Below are the code and all the weights of a small trained network. Each question names an input and a target symbol and asks about switching units off, where a switched-off unit gives its printed mean instead of its output.

import numpy as np


def w(rows, s, z=0):
    codes = np.array(rows[::2]) - 128.0
    scale = np.full(codes.shape[1], s)
    scale[-1] = z or s
    return codes * scale


def f(y):
    return y / 2 * (1 + np.tanh(0.7978845608 * (y + 0.044715 * y**3)))


def softmax(a):
    e = np.exp(a - a.max(-1, keepdims=True))
    return e / e.sum(-1, keepdims=True)


def log_softmax(a):
    a = a - a.max(-1, keepdims=True)
    return a - np.log(np.exp(a).sum(-1, keepdims=True))


def net(x, mask):
    ids = ['γηθτφω'.index(c) for c in x.split()]
    T = len(ids)
    res = E[ids] + P[:T]
    u = 0
    for l in range(3):
        q, k, v = (res @ M[l].T for M in (Q, K, V))
        z = softmax(np.where(np.tri(T) > 0, q @ k.T / 4**0.5, -1e9)) @ v
        res = res + np.where(mask[u], z, O[l][:, -1]) @ O[l][:, :-1]
        u += 1
        y = f(res @ A[l][:, :-1].T + A[l][:, -1])
        res = res + np.where(mask[u : u + 8], y, B[l][:, -1]) @ B[l][:, :-1]
        u += 8
    return log_softmax(res[-1] @ U[:, :-1].T + U[:, -1])


Q, K, V, O, A, B = {}, {}, {}, {}, {}, {}
E = w([
[187,177,109,181,165,123,67,155,118],'γ',
[116,90,145,178,139,188,105,96,62],'η',
[110,121,125,215,105,140,81,124,166],'θ',
[171,143,192,162,93,211,96,214,190],'τ',
[124,98,41,138,144,178,124,138,158],'φ',
[122,188,45,144,71,134,5,113,150],'ω',
],0.02)
P = w([
[100,133,93,182,140,157,98,160,162],'0',
[106,131,73,184,119,149,126,154,118],'1',
[13,82,74,148,61,254,121,152,86],'2',
[173,93,122,67,151,132,147,222,75],'3',
[181,131,126,147,125,66,151,164,123],'4',
[108,160,120,109,94,168,126,206,157],'5',
[117,113,121,105,127,154,138,117,112],'6',
[109,133,98,70,137,136,109,145,116],'7',
[156,115,159,107,135,116,147,67,113],'8',
[68,161,101,92,103,157,109,105,142],'9',
[156,191,153,91,147,94,151,103,153],'10',
[117,138,73,84,120,52,116,95,151],'11',
],0.0095)
Q[0] = w([
[88,166,156,27,64,48,243,107,116],'L0H0',
[135,204,122,165,107,130,139,113,164],'L0H0',
[1,125,173,50,146,112,166,85,153],'L0H0',
[104,166,167,80,101,66,151,144,121],'L0H0',
],0.008)
K[0] = w([
[127,104,93,222,147,155,134,219,105],'L0H0',
[142,157,160,99,188,80,126,99,162],'L0H0',
[231,48,81,233,122,169,65,120,115],'L0H0',
[51,73,105,180,213,140,146,253,89],'L0H0',
],0.0061)
V[0] = w([
[79,135,225,132,93,102,126,122,145],'L0H0',
[145,211,73,133,97,68,116,2,137],'L0H0',
[127,72,43,141,247,99,155,152,91],'L0H0',
[108,134,111,59,63,127,169,147,65],'L0H0',
],0.0075)
O[0] = w([
[179,145,203,155,128,175,171,118,111,3],'L0H0',
[203,92,215,94,128,93,104,108,154,145],'L0H0',
[51,108,191,152,175,159,56,153,127,90],'L0H0',
[127,174,217,187,117,118,67,35,252,23],'L0H0',
],0.011,0.0053)
A[0] = w([
[138,133,99,113,105,140,112,117,105,173],'L0N0',
[171,99,103,158,142,221,43,150,133,254],'L0N1',
[102,215,88,90,63,127,78,110,119,129],'L0N2',
[102,189,139,166,152,124,142,110,2,209],'L0N3',
[129,161,63,122,77,129,108,120,76,163],'L0N4',
[155,156,151,129,97,204,106,185,103,111],'L0N5',
[200,55,130,94,153,164,161,91,135,106],'L0N6',
[141,82,77,176,120,103,109,111,95,143],'L0N7',
],0.0087,0.0027)
B[0] = w([
[156,208,118,166,159,2,133,118,118,169],'L0N0',
[219,124,61,177,192,72,109,145,95,249],'L0N1',
[157,104,106,84,121,115,119,138,180,178],'L0N2',
[147,113,199,173,190,66,167,127,164,164],'L0N3',
[203,195,176,135,145,57,154,170,173,218],'L0N4',
[76,67,196,75,213,30,108,158,205,168],'L0N5',
[152,203,110,180,90,46,114,133,96,136],'L0N6',
[123,109,211,121,121,183,162,161,189,191],'L0N7',
],0.0073,0.014)
Q[1] = w([
[193,72,145,102,33,190,98,59,76],'L1H0',
[99,121,177,36,89,122,58,79,53],'L1H0',
[169,164,56,194,234,3,75,68,212],'L1H0',
[190,192,125,113,210,228,205,165,201],'L1H0',
],0.0044)
K[1] = w([
[207,114,118,217,103,241,189,55,128],'L1H0',
[90,108,16,107,146,66,45,175,169],'L1H0',
[171,120,97,110,66,122,101,2,146],'L1H0',
[111,79,81,26,156,175,164,173,240],'L1H0',
],0.0056)
V[1] = w([
[183,194,103,143,117,133,78,1,156],'L1H0',
[42,117,60,119,155,110,126,74,147],'L1H0',
[117,33,128,26,153,97,94,58,180],'L1H0',
[98,240,148,50,122,162,92,120,119],'L1H0',
],0.0062)
O[1] = w([
[103,159,235,30,125,161,183,155,116,115],'L1H0',
[205,112,132,174,84,75,109,113,148,35],'L1H0',
[98,193,38,105,100,67,174,130,237,75],'L1H0',
[2,84,203,152,185,81,119,127,59,2],'L1H0',
],0.0086)
A[1] = w([
[63,143,135,76,184,74,70,121,119,113],'L1N0',
[186,76,148,167,152,189,108,110,140,167],'L1N1',
[130,197,217,90,220,105,136,56,147,252],'L1N2',
[167,92,193,128,138,219,77,221,116,163],'L1N3',
[182,138,131,187,182,141,121,118,254,102],'L1N4',
[245,43,93,93,177,130,144,192,80,151],'L1N5',
[88,167,178,241,141,158,44,206,73,121],'L1N6',
[51,195,80,246,151,29,185,95,223,129],'L1N7',
],0.0059,0.0035)
B[1] = w([
[61,139,128,75,93,137,179,159,129,133],'L1N0',
[150,157,126,190,187,118,92,174,169,162],'L1N1',
[131,128,37,184,142,124,102,117,127,151],'L1N2',
[96,89,60,144,124,93,124,148,84,161],'L1N3',
[165,118,199,47,89,146,159,88,87,197],'L1N4',
[150,177,132,179,62,16,185,169,148,253],'L1N5',
[122,76,127,126,165,165,2,146,137,153],'L1N6',
[138,149,192,145,153,65,177,102,203,143],'L1N7',
],0.0076,0.023)
Q[2] = w([
[171,147,166,1,127,117,128,141,130],'L2H0',
[106,129,179,121,159,140,128,164,127],'L2H0',
[118,86,123,49,183,178,99,99,54],'L2H0',
[45,150,170,48,99,186,211,159,154],'L2H0',
],0.0084)
K[2] = w([
[35,66,131,119,127,162,180,39,37],'L2H0',
[131,253,119,133,54,175,138,178,118],'L2H0',
[132,45,50,233,135,92,116,121,178],'L2H0',
[197,140,168,151,129,159,139,234,199],'L2H0',
],0.0058)
V[2] = w([
[76,111,127,184,207,168,249,46,100],'L2H0',
[36,52,148,212,181,63,147,147,188],'L2H0',
[163,181,77,44,246,53,197,134,180],'L2H0',
[128,55,233,159,233,1,73,83,118],'L2H0',
],0.0053)
O[2] = w([
[160,153,41,124,124,148,141,162,254,5],'L2H0',
[236,144,59,96,71,96,204,91,221,114],'L2H0',
[38,141,183,221,248,72,88,251,208,250],'L2H0',
[36,200,41,159,62,164,129,191,111,141],'L2H0',
],0.0092,0.024)
A[2] = w([
[180,93,100,240,135,114,71,127,107,192],'L2N0',
[108,125,97,118,214,76,57,79,137,187],'L2N1',
[119,126,150,151,170,130,213,32,173,98],'L2N2',
[197,174,86,155,129,121,209,116,111,124],'L2N3',
[245,137,168,103,129,114,251,140,129,101],'L2N4',
[208,146,25,151,38,139,96,107,191,172],'L2N5',
[92,147,153,110,242,101,117,146,99,8],'L2N6',
[75,101,111,253,213,228,99,63,144,61],'L2N7',
],0.0063,0.0016)
B[2] = w([
[140,51,63,35,162,89,112,104,163,227],'L2N0',
[188,46,153,170,120,206,201,109,171,181],'L2N1',
[187,54,181,101,169,132,1,55,127,127],'L2N2',
[186,175,138,152,24,98,66,35,46,153],'L2N3',
[131,123,180,130,102,63,170,129,137,143],'L2N4',
[193,189,186,92,110,105,75,216,120,141],'L2N5',
[67,31,172,82,14,182,71,127,169,253],'L2N6',
[140,118,165,189,177,135,110,221,35,138],'L2N7',
],0.007,0.032)
U = w([
[19,133,48,67,157,142,96,101,84,198],'γ',
[164,205,124,116,110,230,66,148,102,137],'η',
[126,120,151,39,124,99,165,33,36,124],'θ',
[119,139,147,173,110,152,180,61,152,181],'τ',
[173,87,111,3,246,169,108,69,165,173],'φ',
[56,132,127,112,34,144,78,44,91,4],'ω',
],0.0066,0.0022)

Each question gives the input, a string of symbols that net reads in full, and the target symbol t.
The units are the heads (4 rows each of Q, K, V and O) and the neurons (one row each of A and B). Each row of codes is followed by its name. A weight is (code - 128) times the scale printed after its matrix; where a second scale follows, it is the last column's (O, A, B and U).
mask holds one flag per unit, layer by layer, with each layer's heads first. A switched-off unit (its flag False) gives its mean, the last column of its rows in O or B, instead of its output. The means were averaged over made-up inputs and are rounded, as every weight is.
A unit's drop is (log p(t) with every unit on - log p(t) with that unit switched off) / (log p(t) with every unit on - log p(t) with every unit switched off).
The circuit of an input: a set's keep is (log p(t) with only the set's units on - log p(t) with every unit switched off) / (log p(t) with every unit on - log p(t) with every unit switched off). Starting from the 12 units with the biggest drops (on a tie, the unit counted first), units are removed one at a time, each time the one whose removal leaves the highest keep (on an exact tie, the one counted first), for as long as the keep stays at least 0.8.
circuit, biggest first: the units of the circuit, biggest drop first
unit that matters most: the unit with the biggest drop
top k neurons: the k neurons with the biggest drops, biggest first
k most important neurons of layer l: the k neurons of layer l with the biggest drops, biggest first
input τ γ η ω, target ω: circuit, biggest first => [L1H0; L2H0; L2N0; L0H0]
input η τ φ φ φ γ γ θ τ γ θ, target γ: top 2 neurons => [L1N4; L2N1]
input φ φ ω η η γ τ φ θ τ φ, target τ: circuit, biggest first => [L2N0; L0H0; L1H0]
input η φ φ, target φ: top 2 neurons => [L1N1; L0N3]
input τ γ τ γ γ φ θ φ τ, target φ: 2 most important neurons of layer 0 => [L0N0; L0N4]
input φ θ θ γ φ θ τ, target θ: top 3 neurons => [L1N5; L0N1; L2N6]
input τ γ θ τ γ τ τ, target τ: top 2 neurons => [L0N5; L1N5]
input τ φ η θ φ φ η γ, target η: circuit, biggest first => [L2H0; L0H0; L2N5; L1H0]
input η φ γ φ τ, target φ: circuit, biggest first => [L1N6; L2N0; L1H0; L0H0]
input θ γ γ ω θ, target γ: unit that matters most => L0N4
input η τ η γ θ τ τ η, target τ: circuit, biggest first => [L0N3; L0H0; L2H0]
input τ φ τ γ, target τ: circuit, biggest first => [L1N5; L0N3; L0H0; L1N7]
input η τ φ, target τ: top 3 neurons => [L1N1; L0N4; L0N5]
input τ θ τ φ γ γ φ, target γ: unit that matters most => L1N4
input η γ γ η γ τ η, target τ: circuit, biggest first => [L0N3; L2H0]
input γ φ φ, target φ: top 3 neurons => [L2N0; L0N3; L0N1]
input γ θ η τ η θ, target η: circuit, biggest first => [L2H0; L1H0; L2N5; L0H0]
input γ η φ τ γ φ ω γ ω ω, target φ: top 3 neurons => [L0N2; L1N5; L2N1]
input θ γ γ θ θ, target θ: top 3 neurons => [L1N5; L0N1; L2N6]
input γ η ω φ, target ω: top neuron => [L2N6]
input η θ γ γ ω η γ γ γ τ ω γ, target ω: circuit, biggest first => [L2N6; L1H0; L2H0]
input θ τ τ τ, target τ: top 4 neurons => [L0N5; L1N1; L1N5; L1N7]
input γ φ τ γ η η γ γ θ γ, target θ: top 2 neurons => [L1N5; L0N1]
input γ τ γ, target τ: 2 most important neurons of layer 1 => [L1N7; L1N5]
input ω η γ γ η, target γ: 2 most important neurons of layer 0 => [L0N4; L0N0]
input η ω γ η φ τ ω γ θ θ θ τ, target θ: top 2 neurons => [L1N2; L0N1]
input γ γ γ, target γ: unit that matters most => L2H0
